Below are the code and all the weights of a small trained network. Each question names an input and a target symbol and asks about switching units off, where a switched-off unit gives its printed mean instead of its output.

import numpy as np


def w(rows, s, z=0):
    codes = np.array(rows[::2]) - 128.0
    scale = np.full(codes.shape[1], s)
    scale[-1] = z or s
    return codes * scale


def f(y):
    return np.maximum(y, 0)


def softmax(a):
    e = np.exp(a - a.max(-1, keepdims=True))
    return e / e.sum(-1, keepdims=True)


def log_softmax(a):
    a = a - a.max(-1, keepdims=True)
    return a - np.log(np.exp(a).sum(-1, keepdims=True))


def net(x, mask):
    ids = ['αγζθλμξφψω'.index(c) for c in x.split()]
    T = len(ids)
    res = E[ids] + P[:T]
    r = res
    for j in range(3):
        rows = slice(4 * j, 4 * j + 4)
        q, k, v = (r @ M[0][rows].T for M in (Q, K, V))
        z = softmax(np.where(np.tri(T) > 0, q @ k.T / 4**0.5, -1e9)) @ v
        o = O[0][rows]
        res = res + np.where(mask[j], z, o[:, -1]) @ o[:, :-1]
    y = f(res @ A[0][:, :-1].T + A[0][:, -1])
    res = res + np.where(mask[3:7], y, B[0][:, -1]) @ B[0][:, :-1]
    return log_softmax(res[-1] @ U[:, :-1].T + U[:, -1])


Q, K, V, O, A, B = {}, {}, {}, {}, {}, {}
E = w([
[252,112,72,146],'α',
[169,72,108,77],'γ',
[125,112,85,138],'ζ',
[176,122,27,136],'θ',
[130,66,113,194],'λ',
[148,37,142,119],'μ',
[46,65,147,103],'ξ',
[156,139,71,77],'φ',
[92,201,24,143],'ψ',
[69,163,65,243],'ω',
],0.016)
P = w([
[118,5,17,1],'0',
[157,117,125,160],'1',
[149,124,118,149],'2',
[154,138,130,162],'3',
[143,139,111,157],'4',
[140,140,106,149],'5',
[139,140,100,136],'6',
[120,124,87,137],'7',
[116,127,77,126],'8',
[116,124,70,121],'9',
[100,118,59,108],'10',
[84,113,43,97],'11',
[88,116,29,74],'12',
[113,96,29,73],'13',
],0.0085)
Q[0] = w([
[140,101,188,67],'H1',
[117,79,61,92],'H1',
[115,231,193,178],'H1',
[128,7,143,148],'H1',
[160,110,207,81],'H2',
[152,196,199,148],'H2',
[87,153,104,106],'H2',
[134,180,232,48],'H2',
[79,168,91,161],'H3',
[148,151,156,139],'H3',
[147,193,118,119],'H3',
[155,134,125,115],'H3',
],0.014)
K[0] = w([
[148,100,150,37],'H1',
[128,104,1,137],'H1',
[185,245,217,108],'H1',
[161,55,132,152],'H1',
[89,205,148,178],'H2',
[170,178,178,110],'H2',
[88,114,102,168],'H2',
[152,175,195,155],'H2',
[249,98,136,177],'H3',
[134,110,210,138],'H3',
[104,116,117,132],'H3',
[120,169,193,149],'H3',
],0.015)
V[0] = w([
[52,102,133,45],'H1',
[195,121,117,120],'H1',
[48,119,88,134],'H1',
[129,180,109,96],'H1',
[154,152,52,118],'H2',
[199,104,146,105],'H2',
[153,139,125,149],'H2',
[196,174,137,190],'H2',
[153,249,101,75],'H3',
[125,120,60,166],'H3',
[217,131,184,157],'H3',
[168,75,96,79],'H3',
],0.013)
O[0] = w([
[172,159,205,144,122],'H1',
[60,158,103,40,150],'H1',
[126,84,174,141,220],'H1',
[67,175,123,199,118],'H1',
[72,206,118,174,254],'H2',
[125,182,113,35,173],'H2',
[112,141,87,129,110],'H2',
[108,109,1,120,18],'H2',
[187,186,134,119,102],'H3',
[146,132,68,165,241],'H3',
[191,96,175,126,110],'H3',
[159,127,50,70,234],'H3',
],0.0097)
A[0] = w([
[69,153,56,84,254],'N1',
[131,194,151,32,73],'N2',
[1,157,208,89,55],'N3',
[64,80,178,54,53],'N4',
],0.0074,0.0045)
B[0] = w([
[172,162,124,241,252],'N1',
[254,141,183,104,166],'N2',
[39,110,239,33,137],'N3',
[8,29,65,87,141],'N4',
],0.0069,0.012)
U = w([
[94,95,54,105,88],'α',
[122,134,164,115,177],'γ',
[91,83,151,128,193],'ζ',
[73,161,168,151,148],'θ',
[139,35,107,120,163],'λ',
[152,73,136,108,116],'μ',
[171,73,157,167,2],'ξ',
[106,118,151,138,111],'φ',
[90,79,146,194,225],'ψ',
[159,2,96,173,71],'ω',
],0.0079,0.0053)

Each question gives the input, a string of symbols that net reads in full, and the target symbol t.
The units are the heads (4 rows each of Q, K, V and O) and the neurons (one row each of A and B). Each row of codes is followed by its name. A weight is (code - 128) times the scale printed after its matrix; where a second scale follows, it is the last column's (O, A, B and U).
mask holds one flag per unit, heads first, then neurons. A switched-off unit (its flag False) gives its mean, the last column of its rows in O or B, instead of its output. The means were averaged over made-up inputs and are rounded, as every weight is.
A unit's drop is (log p(t) with every unit on - log p(t) with that unit switched off) / (log p(t) with every unit on - log p(t) with every unit switched off).
The circuit of an input: a set's keep is (log p(t) with only the set's units on - log p(t) with every unit switched off) / (log p(t) with every unit on - log p(t) with every unit switched off). Starting from all 7 units, units are removed one at a time, each time the one whose removal leaves the highest keep (on an exact tie, the one counted first), for as long as the keep stays at least 0.8.
units of the circuit, in order: the units of the circuit, biggest drop first
most important unit: the unit with the biggest drop
k most important neurons: the k neurons with the biggest drops, biggest first
drop of u: that unit's drop, to one decimal
input α ω λ ω γ γ φ, target α: units of the circuit, in order => [H2]
input γ ξ φ, target γ: units of the circuit, in order => [H1, H2, N2]
input ψ φ ω λ ω ψ, target ψ: units of the circuit, in order => [H1, H2]
input γ μ α, target γ: units of the circuit, in order => [H2, H1]
input θ φ ζ, target θ: units of the circuit, in order => [H2, H1]
input ψ ω μ ψ ξ θ α ξ α, target ψ: units of the circuit, in order => [H2, H3]
input ψ ω ω θ, target ψ: units of the circuit, in order => [H2, H3]
input ψ μ λ α ζ φ φ ω ω γ α, target ψ: units of the circuit, in order => [H2, H1]
input μ γ α, target μ: units of the circuit, in order => [H2, H1, H3, N2]
input μ μ μ, target λ: 2 most important neurons => [N4, N1]
input α ψ λ, target α: drop of H2 => 0.3
input ω λ ψ ω μ α γ θ, target ω: drop of H2 => 0.6
input α ω ψ, target α: drop of H2 => 0.4
input α λ ω λ μ, target α: most important unit => H1
